What can hang from each mark
X: E P T
Z: F J U X
U: K T Z
J: T
F: E G T U
G: E S
T: E G U X
S: G J U Y
P: S
Y: D F K S
K: F J X Y
E: T
D: G

Each row is shifted at random along 4 fixed directions that mean nothing.
Known rows, with every way that one mark hangs from another
[S G U Y]: [  -2  163  243 -432  241 -236 -103  268  162   29  320   94  -38 -280
 -131  528  348  327  299  -31   21  -61  -51 -311  390  -89   14 -296
    4  404  477 -146  139  286 -114  -85   94 -456  -20   89  -19  195
 -108   77  -89 -313  -84 -240  270  -59 -206]
[Z F [J [T G]] [U K] [X P]]: [ 128   66  237 -268  188   36 -400  124  -43  125  248 -122    0 -550
    2  455  185  460  369 -135    5  337 -343 -274  122  105  105 -140
  116  -36  -28  173   95  257 -240  119  215 -341 -264   78   27   13
 -174   15 -231  -30 -214 -403  232  435  114]
[U [Z [F E [T G]] J]]: [ 293  235 -294 -290  282  209 -119 -147  117  215  192  -49  -86 -189
   26   74 -175  476  105 -131   54 -155 -147 -292   52 -174  -75 -105
   48  -82 -145  -46  116 -202  198 -124  119  179 -201  104   -1 -159
    9   86  -33  -38 -344 -294  211   40 -134]
[P [S J [U [K F]] [Y D]]]: [  54  247  266 -339  -40 -163  -58  282  339 -109  255   32 -111 -223
  139  353  161  305  285 -190  157   11 -162 -398  196 -161 -110 -121
   96  177  210   62   96  123  -10 -106  319 -133 -118  -26   36   88
 -154    5   -1 -168 -260 -403  165 -170 -294]
[D [G [S [U [Z X]] Y]]]: [ 111  246  237 -264 -140  327 -163   31  322  -54  355  155  -75 -210
  294  247  152  183   79  -38  134  -70 -353  -13 -171  -74 -206   18
  255 -114  278   62  -10  176  124  150   55  240  131  146  435   27
  -54  127  -63  132 -336 -359  141  -61 -190]
[F [T E [U Z] X]]: [ 107  416 -128 -354  -47   23 -141 -195   21  170  237   96 -173 -204
  213  226  141  447  -64   10  134 -421 -228 -258   13 -113  129 -144
  113 -131  -74   25  141   10  155    2  229  122  -44  297   27  126
  212  -38  -69  -34 -154 -267  219  -49  -61]
[X E [P S]]: [ 154  115  -44 -147  -43 -176  -60   37  132  -37  272   87  -24 -247
   24   83   48  179  -17 -166   68 -181  -73 -386   56 -114 -234 -213
 -111  207  259    7  149  -84   18  -84  207  -94 -206  177 -206   62
 -115   96   -4 -130 -188 -278  168  -50  -99]
[D [G [E T]]]: [ 126  174   16 -187  -31  -73 -167    8  163 -119  186   53   97 -155
   92  279   28  214   48 -173  196 -138  -67 -223  135 -180 -125 -130
   65  101  271 -107   70   26  176 -101  219    5    1  238 -235    8
   -3  180  -71  -89 -275 -275  168  182 -179]
[J [T E [U [Z X]]]]: [ -69  284  205 -207 -207   52 -285  -61  116  104  143  153  -82 -343
  276  400  240  278   77    5  174   44 -331 -281   25  -27  165  -94
  125  -91   54   84   80  181 -194  169  142   86 -168  190   29   99
 -109   53 -106  -23 -232 -331  154  311  -43]
[G [E [T [U [K F J [X P]]]]]]: [ 216  488  259  -34 -247 -142 -257    8    4  -32  396   50   17 -299
  114  -95  212  244  -59 -196  220  -11 -220 -162   73  -85   28  -44
  211 -235  186  146   80   43  104   29  466   19  -38  234  -72   10
  118    7  -33    9 -208 -300  171   64   39]
[F G [U T Z]]: [ 246  386 -133 -243  -11  154  -54 -108  171  131  340   26  -12  -99
  244  -54   23  269    1   -8  106 -279 -246 -141   76 -134  -64  -32
  181 -216   -4  -98   87  -94  217   29  185  316   71  155  166 -168
   34   81 -151   13 -335 -294  157  252 -114]
[F [G E [S J Y]] [U K T]]: [ 211  468  -49 -349 -157  153 -140  -46  261  -17  380  -26   84  -52
  404  302   61  343  101  -47  120 -335 -176 -183  216 -196 -287   10
  164  -78  127 -122  102 -117  234 -184  249  181  273  169  151  -59
  -35  147  -99    8 -264 -352  174  199 -209]
[Y D [F E [U T Z]] [S G]]: [ 299  458  220 -140 -133  122 -305   25  130    1  536   11  -27 -253
   55  -52  337  399  334   28 -101  174 -442  -97   -8  -69  186  -64
  262 -192  324  113  -25  111   54   29  323   38  209  -42  529   12
   -3  100  -41   37 -314 -347  193   69   64]
[D [G [E [T U X]] [S J]]]: [ 214  428   63 -290 -241  117 -221 -154  104 -202  326   -4   64  -91
  231  150  174  273  -34  -85  258 -334 -217   28   -4 -187 -256  -16
  252 -197  182   57   36   15  330  -48  235   77  297  314  185   89
  121   77  -50  129 -119 -244  201   64 -100]
[E [T G [U K]]]: [ 191  385  125  -65 -243  -67 -210  -96  326  -23  140  259   64 -151
  295  213  103  297   64 -143  342 -162 -291 -206 -222 -125  -13  133
  206 -161   -8  173   84  124  154  174  409  420  -16  261  162  -93
   -5   41  -54   47 -315 -400  112  401 -183]
[J [T E [G S] X]]: [ 210  360 -214 -273 -252   51 -120  -31   34   -1   49   -3  -24 -184
   54  374  113  261   89   76  146 -488  -62 -317  136 -174  -68 -193
  -14  239   56  124  193   76   17 -167  238  -56 -101  378 -169  164
  -71  106  -97 -106  -18 -193  262  180 -200]
[F E G [U [K Y] T]]: [ 206  377   64 -288   39   11 -261  -32  -31  116  398   57   61 -207
   55  476   63  377  235  -85   43 -116 -310 -254  283  -54  -35  -79
  136 -202   69 -125  101   37  -10   24  331   65   69   98  170 -148
  -30  161 -112  -17 -339 -361  118  107  -30]
[U K [T [G E S] X]]: [ 239  419 -238 -251 -357   41 -154  -64  181   53  180   81  105  -80
  220  174    0  349   76 -122   93 -440  -79 -345   37 -159  -87  -40
   -2  168  133  -23  220  -33  132 -197  356  168   12  293 -146   66
   31  226  -80  -86 -234 -284  277  274 -256]
[U [K [F E T] J [Y D]]]: [ 565  488 -140 -186   52 -217 -228  153 -425   87  388 -304  -95 -321
 -325   30  -15  385  182 -159    1 -224  -45 -289  313 -101  -28 -191
   46 -105  168  140  177  -65  287 -220  646 -137  -52   77   28 -126
   66 -120   51 -148 -331 -196  275 -371  -87]
[J [T E [X P]]]: [  99  218  -53 -118 -261   23  -78  -36  171   -1  115  104  -38 -245
  177  105  129  197  -45  -34  198 -289 -179 -244   28 -111  -52  -76
   26  -11  139   23  105  -12  137    0  245  182 -123  386  -79   87
    6   48 -126  -18 -159 -262  142   86  -73]
[U [T G [X P]]]: [ 208  264 -100 -184 -217   48  -48 -104  204   70  303  132  -30 -186
    8 -151  157  287  -45  -96  105 -267 -247 -173   45 -121   25  -37
   86 -110   91  -45  128   53  172   24  276  148 -101  337    6    0
  160   76 -134   20 -171 -292  210  154  -10]
[G [E [T X]] [S [U [Z F J]]]]: [ 517  516 -239 -273  154 -107 -216   83 -101   18  172 -230   51 -193
   95   17   91  474   97 -100    0 -333   82 -269   23 -140 -176 -144
   44  130  325  159  226 -190  259 -259  227 -164  257  108   56   95
 -116   64   78 -157 -177 -101  371  -36 -266]
[K F J [X [E [T G]] P]]: [ 237  305   53   59 -128 -116  -95  152  106  -54  346   30  -60 -323
  -70 -323   29  207  -51 -190  207  -40  -98 -208  208 -159  -68 -233
  155  -36  182  116  148   11   44  -70  401 -109 -351  221 -260  -59
   13   18  -50  -49  -41 -317  153  -51   42]
[Y F [S G [J [T [U Z] X]]]]: [-255  135   79 -273 -315  215  -40   82  636  -53  277  163    4 -157
  429  197  152  321  168  -61  202    7 -310 -188  146 -180   65 -132
  204  112   88 -131   36  145  -30  -95  126   76 -234  201  -65  233
   28  166 -241  -73  -38 -426  146  278  -95]
[P [S G [J [T U]] [Y K]]]: [-146  236  564 -326 -399  124 -220   19  270 -182  500  145 -118 -280
  158  316  581  196   34  -57  121   67 -563   89  158   13  -83  -38
  286 -315  -99   86 -131  302    2  142  141 -116  -68  120  367   82
   56   13 -107  145  -90 -336  135   16   18]
[K X [Y F S]]: [ 289  409  -17 -155 -175   13 -122  263  -77  -56  326  -77  -80 -217
  -55 -107  238   99  -11  -42   44 -178 -168 -125   42 -228  -21 -116
   94  -15  -60  229   59   62  162 -101  417  -48 -117  155   46   87
  121  136  -37  -78 -222 -244  232 -440    6]
[T E [X [P [S J [U K]]]]]: [ 525  552 -273 -250 -197 -183  -34  -69 -113  -41  315 -141  -96 -100
    6 -207  263  259  -63  -79   51 -656 -110 -146 -144 -105 -338   52
  -20 -202  168  371  211 -179  578 -138  358  129  295  309  459   43
  134 -176  127   25 -117 -217  340 -446 -139]
[Z [F E G U] J X]: [ -83   61  313 -439  417  363 -391  -20  168  150  147   69   22 -363
  185  799 -166  543  425  -52  177  250 -323 -229  207 -110 -110 -156
  220  -89 -213 -139  -39  139 -393  175  -33 -131 -227  -26   29  -76
 -215  294 -204  -22 -326 -512   59  182    6]
[G E [S J U Y]]: [ 153  351   70 -380    1    4 -129  118  205 -104  279  -34  -14 -129
  179  337  254  252   78  -61  115 -194  -61 -218  183 -231 -358 -102
   90  185  325  -75   77  -18  121 -173  139 -135  179  131   75  171
 -102  148   27 -108 -197 -222  225 -107 -218]
[P [S [Y [K [F G [U T]]]]]]: [ 187  293 -158 -262 -141   -3   67  137  396 -157  187    8  -39 -115
  390   50 -138  282   26 -121  157 -586  -85 -391  136 -226 -263 -100
   27   86  -34   56  110 -145  259 -213  316  297 -198  201 -221  -80
   -4   60  -53 -103 -302 -351  175  -68 -385]
[P [S [U T]]]: [ 249  294  323 -162  -90  -96 -250  119  132   -1  161  150  -19 -207
  -26  288  181  191  229 -122  192  -52 -272 -299  -63  -42  -73  -39
  103   -6  240   86   63  155  -86  176  356    8  -19   -8  273  -61
 -242  112   17  -71 -346 -305  142   93 -237]
[Y [K [X P]] S]: [  86  252  -82 -139 -269  228   -7  241  164 -121  343   52  -41 -264
  261   -6  226  106 -118  -70   13 -210 -159 -237   65  -84   33 -226
   35  149  -70  106   40   42  122 -149  285  -51 -274  160 -348  163
  144  225  -88  -84 -195 -295  213 -116   17]
[P [S G J Y]]: [  70  186  -62 -399  -65    0  105   40  350 -122  269  -36  -45  -70
   82   60   70  187  -52  -76  120 -443  -73 -138  261 -276 -288 -149
  -43   75   43  -20  113 -128  351 -240   50  -16 -127  171   11    5
   75   13  -64 -112 -120 -259  269 -292 -267]
[D [G [E [T [U K]]]]]: [  50  279  331 -187 -163  -98 -348  -67  109  -68  317  203   84 -213
  158  481  222  259  150 -202  229   80 -289 -192    5  -42    6  -11
  206  -77  270  -11   19  242    5  108  325   29  117  208   21   47
   -5  138  -71   12 -296 -371  120  325  -85]
[K J X Y]: [ -79  207  327 -223  -26   59 -140  281  -50   87  266  113 -113 -314
 -140  384   75   91   22 -132  194   85 -183 -219  356 -164    9 -287
  138   29   -3  -92   73  170 -198   51  336 -260 -421   14 -329   46
  -21  209 -159 -147 -218 -323  105 -337   28]
[K X [Y D]]: [  66  317  246 -199 -112   56  -93  224   39  -34  208   84  -69 -289
    2  112  113  179   -4  -49  185  -89 -166 -194   89 -233  -11 -166
  114   18   -8   53   63   42   54   68  359   43 -196   95 -111   -6
   17  162 -134  -73 -357 -286   98 -324  -65]
[Y D [K [F [G [E T]]]] S]: [ 195  315   51 -105 -236   47 -184  219  252 -226  181  -43   95 -309
  346  201   39  354  163 -101  130  -54  -41 -405   99 -165  -68 -155
  165  216  168  167    8   84   48 -187  436   19 -115  123 -372   22
  -73  222  -63 -163 -332 -400  147  255 -242]
[T E [G [S J Y]] U]: [ 137  473   67 -363 -146   25 -132 -158  206   -7  212  161 -106 -124
  218  410  203  291   62   31  247 -357 -187 -306   13 -280 -216   -3
  127   24  154  204  127  102   74  -47  214  116   72  298  138  133
  -19   -6    3   -2  -93 -361  219   23 -189]
[X E P [T [G S]]]: [ -84   46  400   64 -482  327 -163 -253  603   23  548  382  -11 -223
  390 -235  243  252 -262 -111  180  285 -639  160 -138 -109 -131   -1
  297 -340  225 -141 -156  121  -53  267  102  201 -266  340  182   30
  157  222 -221  361 -157 -398  -30  483  288]
[E [T G [U [Z F X]]]]: [ 459  467 -197 -397  393 -445 -284   52 -403  130  207 -229  -46 -373
 -338  303  374  480  260  -28  -96  -70   34 -398  280   -8  292 -238
    4  182  120  281  298  207 -107 -131  282 -562   86   61  -38  104
  -61 -100  103 -315  -30 -157  460  192  -76]
[E [T G [U Z] X]]: [ 103  396  299 -190  -65  -88 -298 -123  124   45  207  283  -78 -280
   65  415  372  311  108  -79  218   54 -367 -210 -113   -2  178   19
  318 -159    1  159   71  328 -157  306  287   81   42  168  227   52
  -21   83  -30   -7 -179 -376  128  257  -38]
[F [G S] [T E X] [U K]]: [  25  355   45 -387  -97  322 -190 -150  217  152  230  161  -10 -168
  463  791  -86  499  159   95  232 -431 -283 -233  114 -118  -56 -165
  216  -23 -171 -115   69   86  -42  -25  233  114    0  271    3   57
   50  197 -239   15 -135 -434   79  226 -152]
[E [T G U X]]: [ 285  443 -108 -332   39 -276 -185  -17  -99  -26  186   -9  -30 -230
 -113  306  297  399  109  -37  127 -368  -85 -264  140 -107  137 -170
   85   77    5  171  210  197   68  -31  336 -229   43  282  -63  148
   90  -29  -18 -163  -11 -201  309  115  -77]
[X P [T E [G [S J]] [U Z]]]: [ -10  253   59 -209 -122   18    8 -216  393  151  364  209  -55 -199
  313  159  167  392  -82  -48  134  -80 -249 -360  176 -168   62 -178
   47   80  477  -79  162   -3  -36  -83  140  -57 -162  280 -217  179
   69   66 -114  -33  -14 -365  199  404   32]
[Z F [J [T G X]]]: [ 593  371 -470 -329  301 -211 -165  167 -301   46  -47 -329  -14 -222
 -351  159  -40  394  335  -80   83 -496  214 -446  155 -146 -155 -169
 -120  362   39  236  306  -67  213 -262  394 -196   11  200 -116  -17
 -248  -56   24 -305 -136 -116  382    1 -310]
[G [S [U [T E]] [Y F]]]: [ 620  572 -235 -242  -88 -243 -133  188 -104   13  305 -181  -70 -136
   46 -168  264  323  173   11  -67 -466  -10 -244   46 -214 -139  -33
  -37   82  528  203  191  -87  382 -304  388  -77  328  226  355  128
   -9  -93  114 -128 -168 -102  425 -215 -242]

Rows
[ 396  375 -262 -247  277 -103  -88  167  -26  169  210 -109   16 -216
  -41   21 -111  474  269 -163   66 -306   35 -490  217 -144   51 -207
  -68  221   82   56  309 -133  133 -248  407 -108 -123   76 -260  -68
 -126    9  -86 -219 -202 -298  308  103 -161] : [Z [F [U [K [X P]] [T G]]] J]
[ 168  266  167 -195  -70   66 -186  102  -60  143  436   28  -95 -293
   33  209   65  277  137 -237    8  112 -250 -251   33  -50    5  -83
  112 -113  216   43  100   59  186   -5  308   80  -48    2   49  -76
  -55   67 -116  -45 -469 -370  187 -156  -97] : [U [K [Y [D G]]] [Z J]]
[ 226  331   -3 -137 -361  172 -119  185   11  -59  383 -156  -91 -303
 -199   79  162  229   33  -38   72  -47 -264 -123  222 -163    5 -232
  154  -91   58  220   83  170  140  -80  466 -122 -285  110 -111    5
  -13  -18 -139    3 -190 -275  159  -49   17] : [K [J [T G]] [Y D S]]
[  -5  313  267 -342 -132 -298 -233   -6  111  -55  265   82   77 -267
   51  447  178  400  159 -142  136 -198 -113 -372  297  -80   85 -267
   35  204  189   57  165  189 -172 -128  257 -347 -148  202 -272  182
   23  106  -90 -223  -24 -295  272  137 -209] : [P [S [G [E [T [U [K F]] X]]]]]
[  44  175  344 -273 -124  -16 -132   94  273 -143  220   61  -43 -218
  -47  410  280  114  156  -56  189  -75 -241 -148  223  -91 -176  -82
   99   27  117   36   31  134   31   18  157  -85  -51   73  246  -43
 -202   54  -52  -79 -150 -311  147  -53 -230] : [P [S G [J T] Y]]
[ 283  371   10 -176 -262  105 -256  -35  -62  -85  518  -63 -117 -357
  -23    9  449  332  -54  -66  -35 -134 -317 -142   82   20   34 -160
  242  -96 -137  207  -41  273   51  -71  403 -182 -107  294  -67  147
  256  107  -17   29  -98 -296  233   25  116] : [Y [K [F [T [G E] [X P]]]] S]
[ -57  203  239 -243 -216   52 -296  -36  159  -35  125  181   -9 -275
  -42  593  307  222  169  -51  213   26 -286 -234   98  -55  -36  -90
  181  112  -50  -49   20  316 -269  162  230  -51 -127  272  -87  120
 -127  262 -131  -48 -177 -319   75  344  -57] : [J [T [G E] X]]
[-140  203  141 -152 -335  235 -152  219  443  -35  364  233   -5 -183
  400  171  188  222   28 -129  121  102 -349 -164  -12  -98   47 -194
  162   80    3   -6   23  193 -113   22  193  -12 -302   82  -62  177
   12  250 -151   20 -193 -404   89   97    7] : [Y [S [U [K [X E]]]]]
[  23  221  106 -316  -23  -23 -233  130   54  109  409    4   51 -300
  202  -14  114  394   77 -163    0  170 -343 -143  242  -91   38 -137
  192 -204  -20  -11   84   60  -70   -6  296 -151 -226  123    1  -43
  136   95 -286   62 -205 -355  160  184  112] : [Z [F G] [U [K [X E] Y] T]]
[ 205  336 -192 -321  -83 -135 -158   60  -39  -85  208 -193  -78 -237
   37  142  180  272   69  -79   48 -288  -97 -282  145  -61 -150 -208
  -44   48  -18  177  221  -84   91 -120  172 -157  -64   74   63   46
 -172  -57   65 -124 -109 -207  289  -31 -146] : [P [S [J [T [U [Z [X E]]]]]]]
[ -77   37   56 -232   50 -144 -126   89  160   37  219  217  -39 -308
   73  355  125  264   84 -162  104  -11  -90 -404  168  -71  -60 -250
    4  313  252 -195  134  118 -213    9  179 -204 -217  215 -325  220
  -76  208 -109 -195 -119 -334  127   18   -6] : [T [X E P]]
[ 417  424 -322 -264 -125   55    6  217   87 -114  297 -229  -25 -142
   69 -209  137  318   48   18    6 -404  -31 -188   -9 -235  -58 -207
   -5  154  203  221  139  -53  426 -226  327  -35   39  133   28  121
   75  -43  -28 -108 -254 -154  305 -122 -159] : [Y D [S U]]
[ 288  301 -250 -176  -62  119 -127 -103  116  161  323  -85  -15 -287
   72 -186   -5  438  -26 -150  -61 -220 -106 -315   69 -108  -43 -113
  -59  -82  175    3  238 -185  248 -130   99  119 -122  184 -123 -116
  -12   97  -56  -73 -322 -310  327  137  -74] : [U [T [G E]] [Z J [X P]]]
[ 120  176 -139 -270  202  100 -176   13  187  219   79   90  -23 -213
  165  136 -191  444  210 -233   54   23 -120 -464  143 -120   90 -109
   29   37  138 -181  174 -159  -49  -88  151  111 -211   -2 -145  -48
 -122  201  -72 -149 -363 -338  211   62 -171] : [U [T X] [Z [F E] J]]
[ 312  455   76 -262 -311  209 -253 -258  -76    7  452  -17  -26 -142
  -42  -32  375  152 -142   36   50 -172 -332  115  -53 -182 -239    8
  200 -236  -91  139  -56  116  136   27  155   -2  103  327  255   60
  190  159  -59  171 -195 -160  246  124   66] : [T [G E S]]
[  55   54 -108  -32  -72  -88   84  -19  476   70   90  177   39 -154
  366  -32 -143  284 -133 -134  219 -258  -46 -407  100 -245  -63 -144
 -126  205  494 -174  146 -215  201 -125  235  207 -296  329 -412   43
   39  115 -123 -132 -248 -330  136  220 -119] : [X P [T E]]
[ 303  495   -9 -369  -97   -1 -136  -90   31  -15  304   65  -85 -164
   28  281  251  247   59   49  137 -423 -162 -231  -30 -196 -134  -41
   95   87  100  222  128  157  101  -12  266   39  108  301  148  131
   32  -10   -8  -36 -147 -222  268   30 -167] : [T [G [S Y]] U]
[ 243  317  284   42 -215  126 -212  239  140 -173  307   90  -36 -281
  159   65  404   65   17 -118  145   93 -293 -147  -66   31  -50  -13
  223  -30  155  193  -48  125   78  120  479   11   21    4  181   -2
  -76  213   48   -5 -261 -388  108  -33   63] : [Y [K [X P T]] [S J]]
